Below are the code and all the weights of a small trained network. Each question names an input and a class and asks about switching units off, where a switched-off unit gives its printed mean instead of its output.

import numpy as np


def w(rows, s, z=0):
    codes = np.array(rows[::2]) - 128.0
    scale = np.full(codes.shape[1], s)
    scale[-1] = z or s
    return codes * scale


def f(y):
    return y / 2 * (1 + np.tanh(0.7978845608 * (y + 0.044715 * y**3)))


def log_softmax(a):
    a = a - a.max(-1, keepdims=True)
    return a - np.log(np.exp(a).sum(-1, keepdims=True))


def net(x, mask):
    res = np.array(x, float).reshape(1, 8) / 4 @ E
    y = f(res @ A[0][:, :-1].T + A[0][:, -1])
    res = res + np.where(mask, y, B[0][:, -1]) @ B[0][:, :-1]
    return log_softmax(res[-1] @ U[:, :-1].T + U[:, -1])


A, B = {}, {}
E = w([
[119,111,135,120,127,124],'x0',
[146,223,138,1,66,117],'x1',
[53,186,124,250,113,40],'x2',
[123,98,144,121,123,115],'x3',
[137,55,13,92,41,110],'x4',
[145,153,119,150,118,149],'x5',
[139,170,104,138,136,148],'x6',
[154,174,114,168,112,156],'x7',
],0.0084)
A[0] = w([
[156,153,177,130,178,130,52],'n1',
[143,185,160,51,100,98,227],'n2',
[90,139,164,123,204,169,50],'n3',
[162,148,122,182,112,124,195],'n4',
[54,148,145,133,113,76,113],'n5',
[118,84,72,182,217,196,179],'n6',
[195,78,129,136,195,161,57],'n7',
[217,142,173,128,136,152,117],'n8',
[169,175,227,127,158,108,25],'n9',
[187,112,153,70,142,127,98],'n10',
[207,92,175,67,153,188,26],'n11',
[113,134,194,141,162,133,251],'n12',
[163,233,148,82,65,98,206],'n13',
[110,144,217,124,182,170,26],'n14',
[129,83,65,121,103,154,37],'n15',
[175,168,129,141,131,126,82],'n16',
[120,82,71,111,70,71,174],'n17',
[59,189,178,148,54,57,127],'n18',
[140,109,50,118,94,117,64],'n19',
[145,142,244,137,103,138,62],'n20',
],0.011,0.0026)
B[0] = w([
[130,183,95,62,95,127,177],'n1',
[80,1,148,135,121,180,245],'n2',
[130,169,125,126,61,90,185],'n3',
[133,165,144,97,165,174,182],'n4',
[184,128,98,151,201,159,199],'n5',
[28,90,201,102,100,113,253],'n6',
[137,93,142,168,158,138,193],'n7',
[128,115,92,142,168,143,179],'n8',
[118,184,117,82,122,115,214],'n9',
[135,98,70,189,167,148,207],'n10',
[162,179,83,204,193,125,252],'n11',
[120,114,115,78,102,147,221],'n12',
[93,104,173,158,96,176,255],'n13',
[143,160,120,100,92,89,212],'n14',
[121,172,74,70,116,117,196],'n15',
[150,154,144,150,82,114,141],'n16',
[118,173,143,96,105,114,234],'n17',
[138,124,64,176,183,143,250],'n18',
[147,139,118,73,110,58,200],'n19',
[146,178,139,33,88,89,192],'n20',
],0.0091,0.0074)
U = w([
[44,118,200,124,67,162,147],'0',
[189,215,121,76,2,44,63],'1',
[169,174,88,182,183,118,41],'2',
[119,150,169,128,78,129,253],'3',
],0.0087,0.0042)

Each question gives the input, the list of numbers given to net, and the class t.
The units are the neurons (one row each of A and B). Each row of codes is followed by its name. A weight is (code - 128) times the scale printed after its matrix; where a second scale follows, it is the last column's (A, B and U).
mask holds one flag per neuron, in row order. A switched-off neuron (its flag False) gives its mean, the last column of its row in B, instead of its output. The means were averaged over made-up inputs and are rounded, as every weight is.
A unit's drop is (log p(t) with every unit on - log p(t) with that unit switched off) / (log p(t) with every unit on - log p(t) with every unit switched off).
The circuit of an input: a set's keep is (log p(t) with only the set's units on - log p(t) with every unit switched off) / (log p(t) with every unit on - log p(t) with every unit switched off). Starting from the 12 units with the biggest drops (on a tie, the unit counted first), units are removed one at a time, each time the one whose removal leaves the highest keep (on an exact tie, the one counted first), for as long as the keep stays at least 0.8.
circuit, biggest first: the units of the circuit, biggest drop first
unit that matters most: the unit with the biggest drop
top k neurons: the k neurons with the biggest drops, biggest first
drop when u is switched off: that unit's drop, to one decimal
input [2,-6,1,-2,7,6,-2,-7], class 1: circuit, biggest first => n19, n15
input [1,8,6,-1,-3,-6,-6,5], class 0: unit that matters most => n13
input [3,5,-6,-5,0,6,-6,1], class 2: top 2 neurons => n11, n6
input [-2,-6,-8,-6,-8,-5,6,3], class 1: top 3 neurons => n3, n14, n1
input [-5,4,1,2,4,1,-5,-3], class 0: circuit, biggest first => n2, n11
input [6,7,7,-2,0,-8,-8,7], class 0: top 2 neurons => n13, n2
input [0,6,5,3,-8,-7,-1,6], class 1: top 4 neurons => n20, n9, n14, n1
input [5,8,5,2,7,7,6,4], class 0: top 2 neurons => n13, n2
input [6,8,7,2,8,7,-6,4], class 0: top 2 neurons => n13, n2
input [1,5,6,1,-5,1,-3,-5], class 2: top 3 neurons => n18, n5, n6
input [4,2,6,-4,3,2,6,3], class 2: top 2 neurons => n18, n6
input [4,-1,8,5,6,-7,-3,2], class 2: top 2 neurons => n18, n5
input [5,-1,-7,6,-6,-2,-6,2], class 2: top 2 neurons => n11, n10
input [2,-7,-2,-2,0,4,7,-5], class 0: unit that matters most => n6
input [6,5,7,3,1,-8,4,-6], class 2: top 2 neurons => n18, n5
input [-2,-3,-7,7,8,-2,-2,-8], class 1: top 3 neurons => n17, n19, n15
input [-7,7,-6,-5,3,-6,-2,0], class 0: drop when n2 is switched off => 0.8
input [-4,4,-7,-6,-5,0,2,2], class 2: drop when n6 is switched off => 0.4
input [3,4,6,1,3,-6,-8,6], class 2: drop when n5 is switched off => 0.3
input [-6,8,-4,-2,-4,-2,-1,7], class 0: circuit, biggest first => n2
